Below are the code and all the weights of a small trained network. Each question names an input and a class and asks about switching units off, where a switched-off unit gives its printed mean instead of its output.

import numpy as np


def w(rows, s, z=0):
    codes = np.array(rows[::2]) - 128.0
    scale = np.full(codes.shape[1], s)
    scale[-1] = z or s
    return codes * scale


def f(y):
    return y / 2 * (1 + np.tanh(0.7978845608 * (y + 0.044715 * y**3)))


def log_softmax(a):
    a = a - a.max(-1, keepdims=True)
    return a - np.log(np.exp(a).sum(-1, keepdims=True))


def net(x, mask):
    res = np.array(x, float).reshape(1, 5) / 4 @ E
    y = f(res @ A[0][:, :-1].T + A[0][:, -1])
    res = res + np.where(mask, y, B[0][:, -1]) @ B[0][:, :-1]
    return log_softmax(res[-1] @ U[:, :-1].T + U[:, -1])


A, B = {}, {}
E = w([
[150,129,122,85,79,149,105,121,99,225,128,245],'x0',
[163,124,130,77,50,55,211,123,183,105,127,121],'x1',
[152,133,131,143,219,34,163,129,113,174,124,149],'x2',
[152,129,126,79,165,115,96,126,96,3,123,219],'x3',
[132,125,134,147,168,227,230,126,167,128,125,172],'x4',
],0.0065)
A[0] = w([
[131,132,128,127,170,203,222,127,140,118,128,177,71],'neuron 1',
[132,131,121,124,107,127,123,127,107,158,122,169,39],'neuron 2',
[121,123,133,118,86,165,94,128,129,103,131,116,143],'neuron 3',
[129,139,134,117,107,124,110,131,122,157,136,188,56],'neuron 4',
[133,128,119,123,133,120,113,126,135,93,122,158,64],'neuron 5',
[119,133,132,148,215,185,32,128,100,152,127,132,44],'neuron 6',
[128,130,119,131,182,81,138,129,121,153,126,146,76],'neuron 7',
[121,130,127,127,133,119,117,120,132,96,125,161,54],'neuron 8',
[136,131,120,115,151,122,98,125,117,45,117,190,77],'neuron 9',
[121,131,125,123,76,175,110,127,137,102,128,122,49],'neuron 10',
[141,119,127,100,78,127,100,124,121,202,123,232,81],'neuron 11',
[124,132,124,143,90,139,141,127,135,247,119,41,38],'neuron 12',
[132,129,134,133,146,168,184,126,138,127,135,153,36],'neuron 13',
[136,128,131,101,130,104,109,128,118,67,127,197,148],'neuron 14',
[148,130,129,104,68,79,195,124,133,111,128,143,69],'neuron 15',
[130,133,130,111,86,31,1,127,107,131,131,100,18],'neuron 16',
[132,120,134,117,134,126,122,131,118,97,126,149,49],'neuron 17',
[141,129,125,122,205,41,158,125,121,168,130,164,99],'neuron 18',
[134,129,115,112,51,176,102,126,123,97,129,126,93],'neuron 19',
[125,131,133,111,85,94,174,128,149,108,124,142,138],'neuron 20',
[117,141,124,148,152,126,141,138,125,82,129,69,3],'neuron 21',
[129,142,129,118,131,124,130,138,111,99,132,152,55],'neuron 22',
[135,116,131,133,172,112,141,120,136,51,125,39,70],'neuron 23',
[132,130,130,109,86,79,170,131,135,110,130,135,56],'neuron 24',
],0.018,0.007)
B[0] = w([
[130,113,72,121,70,112,213,129,112,131,53,123,251],'neuron 1',
[127,76,155,118,221,148,141,122,180,112,115,134,146],'neuron 2',
[134,159,176,132,96,116,95,129,112,102,94,134,189],'neuron 3',
[129,116,142,111,223,143,148,124,153,111,115,151,162],'neuron 4',
[125,72,160,103,134,156,136,128,162,146,153,124,151],'neuron 5',
[135,103,39,127,133,133,2,125,134,177,135,128,221],'neuron 6',
[136,105,201,127,114,152,87,130,145,100,90,136,178],'neuron 7',
[132,55,164,120,150,155,136,108,174,140,153,142,143],'neuron 8',
[125,117,164,134,114,131,161,131,130,171,214,120,234],'neuron 9',
[143,75,221,129,144,146,85,129,158,107,70,142,167],'neuron 10',
[116,199,99,138,232,100,162,132,120,72,146,103,242],'neuron 11',
[132,103,179,118,101,123,167,127,132,170,252,136,255],'neuron 12',
[129,52,128,131,131,155,177,122,154,130,71,139,170],'neuron 13',
[128,142,148,132,88,102,158,132,114,169,217,122,242],'neuron 14',
[131,96,66,129,153,148,39,128,123,162,126,139,209],'neuron 15',
[131,85,59,129,80,142,244,126,127,136,26,135,245],'neuron 16',
[130,55,170,120,154,153,133,111,177,148,146,141,141],'neuron 17',
[124,149,237,130,65,144,70,127,125,77,86,123,243],'neuron 18',
[123,130,214,129,96,142,73,127,128,86,85,124,201],'neuron 19',
[128,131,84,139,128,127,57,127,114,163,131,124,203],'neuron 20',
[127,106,152,106,237,137,154,120,162,104,114,147,176],'neuron 21',
[143,58,158,120,154,161,140,126,167,139,149,122,140],'neuron 22',
[122,187,118,128,232,112,156,132,122,86,143,130,253],'neuron 23',
[128,74,80,128,161,159,67,123,158,157,119,131,179],'neuron 24',
],0.026,0.0097)
U = w([
[126,119,156,119,110,129,156,130,136,160,201,131,122],'0',
[110,168,122,121,188,122,145,132,136,92,138,132,134],'1',
[129,112,100,126,94,138,179,129,122,131,89,140,89],'2',
[130,123,87,133,131,145,65,129,126,158,138,137,133],'3',
[130,145,190,131,97,145,97,135,125,90,110,137,85],'4',
[107,253,97,155,56,69,129,157,35,128,159,104,254],'5',
],0.013,0.003)

Each question gives the input, the list of numbers given to net, and the class t.
The units are the neurons (one row each of A and B). Each row of codes is followed by its name. A weight is (code - 128) times the scale printed after its matrix; where a second scale follows, it is the last column's (A, B and U).
mask holds one flag per neuron, in row order. A switched-off neuron (its flag False) gives its mean, the last column of its row in B, instead of its output. The means were averaged over made-up inputs and are rounded, as every weight is.
A unit's drop is (log p(t) with every unit on - log p(t) with that unit switched off) / (log p(t) with every unit on - log p(t) with every unit switched off).
The circuit of an input: a set's keep is (log p(t) with only the set's units on - log p(t) with every unit switched off) / (log p(t) with every unit on - log p(t) with every unit switched off). Starting from the 12 units with the biggest drops (on a tie, the unit counted first), units are removed one at a time, each time the one whose removal leaves the highest keep (on an exact tie, the one counted first), for as long as the keep stays at least 0.8.
units of the circuit, in order: the units of the circuit, biggest drop first
most important unit: the unit with the biggest drop
top k neurons: the k neurons with the biggest drops, biggest first
drop when u is switched off: that unit's drop, to one decimal
input [8,-5,-2,-2,7], class 1: units of the circuit, in order => [neuron 11]
input [4,3,-5,-2,-3], class 4: top 2 neurons => [neuron 19; neuron 23]
input [7,-6,5,1,6], class 1: top 2 neurons => [neuron 11; neuron 16]
input [5,-6,3,2,6], class 2: top 4 neurons => [neuron 1; neuron 23; neuron 13; neuron 15]
input [-3,5,-2,-4,3], class 3: top 4 neurons => [neuron 14; neuron 9; neuron 15; neuron 20]
input [5,-7,-6,-6,3], class 3: top 2 neurons => [neuron 6; neuron 14]
input [0,2,7,-1,-5], class 4: top 3 neurons => [neuron 18; neuron 1; neuron 7]
input [3,-6,-4,2,5], class 3: top 2 neurons => [neuron 6; neuron 16]
input [5,-4,-7,1,-6], class 4: top 4 neurons => [neuron 19; neuron 3; neuron 1; neuron 10]
input [5,-8,-1,8,1], class 0: top 2 neurons => [neuron 9; neuron 14]
input [-7,1,-2,8,-3], class 0: top 3 neurons => [neuron 9; neuron 14; neuron 11]
input [1,8,8,-7,-8], class 2: top 2 neurons => [neuron 16; neuron 6]
input [-5,-8,-2,0,6], class 3: top 2 neurons => [neuron 6; neuron 16]
input [-3,0,6,2,8], class 2: most important unit => neuron 1
input [8,-8,4,0,8], class 1: drop when neuron 4 is switched off => 0.8
input [-7,-1,0,-4,6], class 1: drop when neuron 23 is switched off => 1.8
input [4,-1,2,-3,3], class 1: drop when neuron 3 is switched off => 0.1
